Here is a tiny trained network, its code and every weight. The questions are about switching its units off for an input and a class, where a switched-off unit gives its printed mean instead of its output.

import numpy as np


def w(rows, s, z=0):
    codes = np.array(rows[::2]) - 128.0
    scale = np.full(codes.shape[1], s)
    scale[-1] = z or s
    return codes * scale


def norm(h):
    return h / np.sqrt((h * h).mean(-1, keepdims=True) + 1e-5)


def f(y):
    return y / 2 * (1 + np.tanh(0.7978845608 * (y + 0.044715 * y**3)))


def log_softmax(a):
    a = a - a.max(-1, keepdims=True)
    return a - np.log(np.exp(a).sum(-1, keepdims=True))


def net(x, mask):
    res = np.array(x, float).reshape(1, 3) / 4 @ E
    u = 0
    for l in range(2):
        y = f(norm(res) @ A[l][:, :-1].T + A[l][:, -1])
        res = res + np.where(mask[u : u + 15], y, B[l][:, -1]) @ B[l][:, :-1]
        u += 15
    return log_softmax(norm(res)[-1] @ U[:, :-1].T + U[:, -1])


A, B = {}, {}
E = w([
[160,132,58,232,208],'x0',
[1,69,168,165,152],'x1',
[209,122,247,174,141],'x2',
],0.0057)
A[0] = w([
[75,122,83,99,136,116],'L0N1',
[206,174,168,113,150,115],'L0N2',
[19,120,119,141,145,118],'L0N3',
[206,161,45,58,100,7],'L0N4',
[185,194,125,117,100,188],'L0N5',
[69,2,102,116,111,109],'L0N6',
[163,218,184,152,175,150],'L0N7',
[51,161,82,33,38,128],'L0N8',
[96,245,16,169,110,75],'L0N9',
[177,213,71,161,140,126],'L0N10',
[154,214,62,96,145,124],'L0N11',
[41,152,119,144,154,69],'L0N12',
[149,55,191,129,122,70],'L0N13',
[93,165,72,159,185,99],'L0N14',
[179,143,93,22,49,3],'L0N15',
],0.0093,0.0043)
B[0] = w([
[117,182,121,174,128,168],'L0N1',
[123,236,94,192,74,196],'L0N2',
[152,183,132,172,84,201],'L0N3',
[21,62,102,150,97,188],'L0N4',
[197,139,96,81,110,208],'L0N5',
[177,185,147,174,68,189],'L0N6',
[121,185,154,164,128,193],'L0N7',
[19,144,155,78,225,255],'L0N8',
[129,21,70,42,160,189],'L0N9',
[130,43,190,104,230,200],'L0N10',
[89,75,77,90,253,186],'L0N11',
[189,172,69,182,126,157],'L0N12',
[102,85,126,117,95,146],'L0N13',
[121,110,35,154,107,163],'L0N14',
[96,157,101,28,55,190],'L0N15',
],0.0072,0.0063)
A[1] = w([
[124,215,62,90,177,2],'L1N1',
[147,144,41,148,101,95],'L1N2',
[136,98,206,96,21,109],'L1N3',
[222,193,140,90,153,177],'L1N4',
[160,132,192,136,80,115],'L1N5',
[224,113,125,120,157,145],'L1N6',
[150,169,140,123,120,70],'L1N7',
[108,149,218,234,119,104],'L1N8',
[101,198,134,174,124,125],'L1N9',
[127,254,209,123,74,48],'L1N10',
[110,141,212,103,125,112],'L1N11',
[81,100,69,135,160,190],'L1N12',
[90,99,125,181,166,220],'L1N13',
[144,146,145,196,126,31],'L1N14',
[190,145,137,179,176,93],'L1N15',
],0.011,0.0035)
B[1] = w([
[149,84,210,121,97,170],'L1N1',
[209,94,99,173,148,155],'L1N2',
[224,143,96,133,95,181],'L1N3',
[150,231,81,130,117,201],'L1N4',
[165,115,117,60,79,171],'L1N5',
[81,195,86,88,174,174],'L1N6',
[97,126,70,124,135,137],'L1N7',
[92,71,176,87,152,248],'L1N8',
[99,133,106,136,179,199],'L1N9',
[114,153,88,141,83,255],'L1N10',
[205,97,137,254,143,171],'L1N11',
[137,116,170,177,64,212],'L1N12',
[164,185,161,148,71,201],'L1N13',
[131,58,152,116,181,162],'L1N14',
[113,109,198,30,231,190],'L1N15',
],0.0084,0.0064)
U = w([
[56,100,125,26,113,57],'0',
[179,212,111,105,69,125],'1',
[48,170,155,185,82,233],'2',
[205,83,217,168,65,56],'3',
[128,27,76,114,205,77],'4',
[181,176,154,84,219,220],'5',
[155,101,75,255,132,5],'6',
[121,62,231,157,193,226],'7',
],0.02,0.0015)

Each question gives the input, the list of numbers given to net, and the class t.
The units are the neurons (one row each of A and B). Each row of codes is followed by its name. A weight is (code - 128) times the scale printed after its matrix; where a second scale follows, it is the last column's (A, B and U).
mask holds one flag per neuron, layer by layer. A switched-off neuron (its flag False) gives its mean, the last column of its row in B, instead of its output. The means were averaged over made-up inputs and are rounded, as every weight is.
A unit's drop is (log p(t) with every unit on - log p(t) with that unit switched off) / (log p(t) with every unit on - log p(t) with every unit switched off).
The circuit of an input: a set's keep is (log p(t) with only the set's units on - log p(t) with every unit switched off) / (log p(t) with every unit on - log p(t) with every unit switched off). Starting from the 12 units with the biggest drops (on a tie, the unit counted first), units are removed one at a time, each time the one whose removal leaves the highest keep (on an exact tie, the one counted first), for as long as the keep stays at least 0.8.
units of the circuit, in order: the units of the circuit, biggest drop first
unit that matters most: the unit with the biggest drop
k most important neurons: the k neurons with the biggest drops, biggest first
k most important neurons of layer l: the k neurons of layer l with the biggest drops, biggest first
drop of u: that unit's drop, to one decimal
input [-5,8,0], class 2: unit that matters most -> L0N10
input [1,-1,-7], class 4: 3 most important neurons of layer 0 -> [L0N9; L0N11; L0N14]
input [-6,1,-1], class 2: 3 most important neurons -> [L0N8; L0N9; L1N11]
input [1,4,-2], class 6: units of the circuit, in order -> [L1N2; L0N12]
input [-1,8,7], class 3: units of the circuit, in order -> [L0N8; L1N3]
input [0,-8,-5], class 0: 2 most important neurons -> [L0N15; L1N11]
input [-8,0,2], class 1: 2 most important neurons of layer 0 -> [L0N10; L0N11]
input [5,1,2], class 7: 2 most important neurons -> [L0N5; L1N4]
input [8,-1,2], class 5: 2 most important neurons of layer 0 -> [L0N4; L0N8]
input [-8,7,1], class 3: 2 most important neurons of layer 1 -> [L1N11; L1N3]
input [0,3,6], class 3: 2 most important neurons of layer 1 -> [L1N3; L1N5]
input [3,1,0], class 6: 2 most important neurons of layer 1 -> [L1N8; L1N1]
input [3,7,-1], class 6: 2 most important neurons -> [L0N10; L0N8]
input [-4,-5,0], class 0: units of the circuit, in order -> [L0N4]
input [6,6,-1], class 6: 2 most important neurons of layer 0 -> [L0N14; L0N10]
input [-5,1,0], class 2: drop of L0N11 -> 0.2
input [-1,6,-5], class 2: drop of L0N8 -> 0.1
input [4,-2,0], class 4: drop of L0N9 -> 0.3
input [-2,8,-1], class 2: 2 most important neurons -> [L0N10; L1N10]
input [0,-6,-1], class 0: unit that matters most -> L0N15
input [1,5,-5], class 6: 2 most important neurons of layer 0 -> [L0N12; L0N14]
